Below are the code and all the weights of a small trained network. Each question names an input and a target symbol and asks about switching units off, where a switched-off unit gives its printed mean instead of its output.

import numpy as np


def w(rows, s, z=0):
    codes = np.array(rows[::2]) - 128.0
    scale = np.full(codes.shape[1], s)
    scale[-1] = z or s
    return codes * scale


def f(y):
    return y / 2 * (1 + np.tanh(0.7978845608 * (y + 0.044715 * y**3)))


def softmax(a):
    e = np.exp(a - a.max(-1, keepdims=True))
    return e / e.sum(-1, keepdims=True)


def log_softmax(a):
    a = a - a.max(-1, keepdims=True)
    return a - np.log(np.exp(a).sum(-1, keepdims=True))


def net(x, mask):
    ids = ['Γαηλξτ'.index(c) for c in x.split()]
    T = len(ids)
    res = E[ids] + P[:T]
    u = 0
    for l in range(2):
        r = res
        for j in range(2):
            rows = slice(2 * j, 2 * j + 2)
            q, k, v = (r @ M[l][rows].T for M in (Q, K, V))
            z = softmax(np.where(np.tri(T) > 0, q @ k.T / 2**0.5, -1e9)) @ v
            o = O[l][rows]
            res = res + np.where(mask[u + j], z, o[:, -1]) @ o[:, :-1]
        u += 2
        y = f(res @ A[l][:, :-1].T + A[l][:, -1])
        res = res + np.where(mask[u : u + 4], y, B[l][:, -1]) @ B[l][:, :-1]
        u += 4
    return log_softmax(res[-1] @ U[:, :-1].T + U[:, -1])


Q, K, V, O, A, B = {}, {}, {}, {}, {}, {}
E = w([
[141,63,133],'Γ',
[62,90,108],'α',
[128,129,164],'η',
[79,83,159],'λ',
[166,164,41],'ξ',
[126,247,115],'τ',
],0.015)
P = w([
[143,98,131],'0',
[1,157,84],'1',
[7,157,93],'2',
[8,198,91],'3',
[21,169,102],'4',
[52,143,106],'5',
[73,142,106],'6',
[107,148,122],'7',
[140,94,142],'8',
[158,74,145],'9',
[228,100,171],'10',
[229,81,164],'11',
[124,16,144],'12',
],0.0078)
Q[0] = w([
[72,160,88],'L0H0',
[145,160,109],'L0H0',
[112,254,118],'L0H1',
[163,210,112],'L0H1',
],0.0094)
K[0] = w([
[148,251,116],'L0H0',
[146,90,70],'L0H0',
[47,118,83],'L0H1',
[53,69,104],'L0H1',
],0.011)
V[0] = w([
[203,100,84],'L0H0',
[243,115,252],'L0H0',
[118,206,155],'L0H1',
[84,108,197],'L0H1',
],0.015)
O[0] = w([
[99,140,69,87],'L0H0',
[6,187,127,11],'L0H0',
[203,190,167,109],'L0H1',
[109,78,188,143],'L0H1',
],0.014,0.013)
A[0] = w([
[107,91,1,164],'L0N0',
[187,190,26,76],'L0N1',
[174,149,36,3],'L0N2',
[229,129,139,29],'L0N3',
],0.0076,0.007)
B[0] = w([
[178,105,89,172],'L0N0',
[88,120,176,144],'L0N1',
[83,127,197,129],'L0N2',
[2,160,96,254],'L0N3',
],0.0067,0.0083)
Q[1] = w([
[155,91,254],'L1H0',
[232,33,141],'L1H0',
[238,35,134],'L1H1',
[89,146,87],'L1H1',
],0.009)
K[1] = w([
[86,136,122],'L1H0',
[7,171,191],'L1H0',
[55,236,67],'L1H1',
[156,159,190],'L1H1',
],0.015)
V[1] = w([
[9,128,166],'L1H0',
[191,86,74],'L1H0',
[233,13,212],'L1H1',
[31,90,1],'L1H1',
],0.0057)
O[1] = w([
[44,160,191,199],'L1H0',
[202,42,87,139],'L1H0',
[195,23,146,154],'L1H1',
[3,144,26,254],'L1H1',
],0.007,0.0076)
A[1] = w([
[142,254,73,2],'L1N0',
[171,101,135,114],'L1N1',
[62,152,188,122],'L1N2',
[63,85,121,34],'L1N3',
],0.0087,0.0077)
B[1] = w([
[120,2,120,129],'L1N0',
[41,226,93,254],'L1N1',
[159,146,145,159],'L1N2',
[195,54,141,203],'L1N3',
],0.0069,0.0055)
U = w([
[102,104,126,136],'Γ',
[224,43,158,21],'α',
[128,133,225,146],'η',
[142,38,255,91],'λ',
[215,155,75,129],'ξ',
[216,203,160,254],'τ',
],0.0051,0.0052)

Each question gives the input, a string of symbols that net reads in full, and the target symbol t.
The units are the heads (2 rows each of Q, K, V and O) and the neurons (one row each of A and B). Each row of codes is followed by its name. A weight is (code - 128) times the scale printed after its matrix; where a second scale follows, it is the last column's (O, A, B and U).
mask holds one flag per unit, layer by layer, with each layer's heads first. A switched-off unit (its flag False) gives its mean, the last column of its rows in O or B, instead of its output. The means were averaged over made-up inputs and are rounded, as every weight is.
A unit's drop is (log p(t) with every unit on - log p(t) with that unit switched off) / (log p(t) with every unit on - log p(t) with every unit switched off).
The circuit of an input: a set's keep is (log p(t) with only the set's units on - log p(t) with every unit switched off) / (log p(t) with every unit on - log p(t) with every unit switched off). Starting from all 12 units, units are removed one at a time, each time the one whose removal leaves the highest keep (on an exact tie, the one counted first), for as long as the keep stays at least 0.8.
circuit, biggest first: the units of the circuit, biggest drop first
most important unit: the unit with the biggest drop
top k neurons in layer l: the k neurons of layer l with the biggest drops, biggest first
which heads matter: for each layer, one digit per head in row order, 1 if its drop is at least 0.15 and else 0, layers parted by /
drop when u is switched off: that unit's drop, to one decimal
input α λ Γ, target α: circuit, biggest first	[L1H1; L0H0]
input α λ α λ λ η ξ, target α: most important unit	L1H1
input ξ α λ τ τ α Γ ξ Γ, target ξ: circuit, biggest first	[L0H1; L0H0; L1H1]
input α Γ α Γ α λ, target α: circuit, biggest first	[L1H0; L0H0]
input α α Γ λ Γ α Γ α, target α: circuit, biggest first	[L1H1; L0H0]
input ξ τ Γ Γ Γ α α Γ Γ ξ ξ α, target ξ: circuit, biggest first	[L0H1; L1H0]
input Γ Γ Γ ξ α Γ τ Γ α Γ λ, target Γ: circuit, biggest first	[L0H0; L1H1]
input α Γ Γ α λ α η, target α: circuit, biggest first	[L1H1; L0H0]
input τ λ Γ λ α λ τ τ τ η, target τ: which heads matter	01 / 01
input Γ Γ Γ ξ Γ ξ η Γ τ, target Γ: circuit, biggest first	[L0H0; L1H1; L0H1]
input τ τ Γ Γ Γ α η α, target τ: which heads matter	01 / 01
input Γ α η τ α Γ α τ Γ ξ, target Γ: circuit, biggest first	[L0H0; L1H1; L0H1]
input α τ η α α Γ λ, target α: circuit, biggest first	[L0H0; L1H0]
input λ λ α, target λ: most important unit	L0H1
input ξ η Γ α, target ξ: top 2 neurons in layer 0	[L0N0; L0N3]
input Γ α α η Γ Γ τ Γ Γ Γ ξ, target Γ: drop when L1H1 is switched off	0.5
input α α α Γ, target α: drop when L1H0 is switched off	0.3
input Γ ξ Γ Γ ξ α λ α η α Γ α Γ, target Γ: drop when L0H1 is switched off	0.4
input α α α τ ξ, target α: drop when L1H1 is switched off	0.4
input Γ α Γ λ Γ λ Γ α η Γ Γ τ, target Γ: top neuron in layer 0	[L0N3]
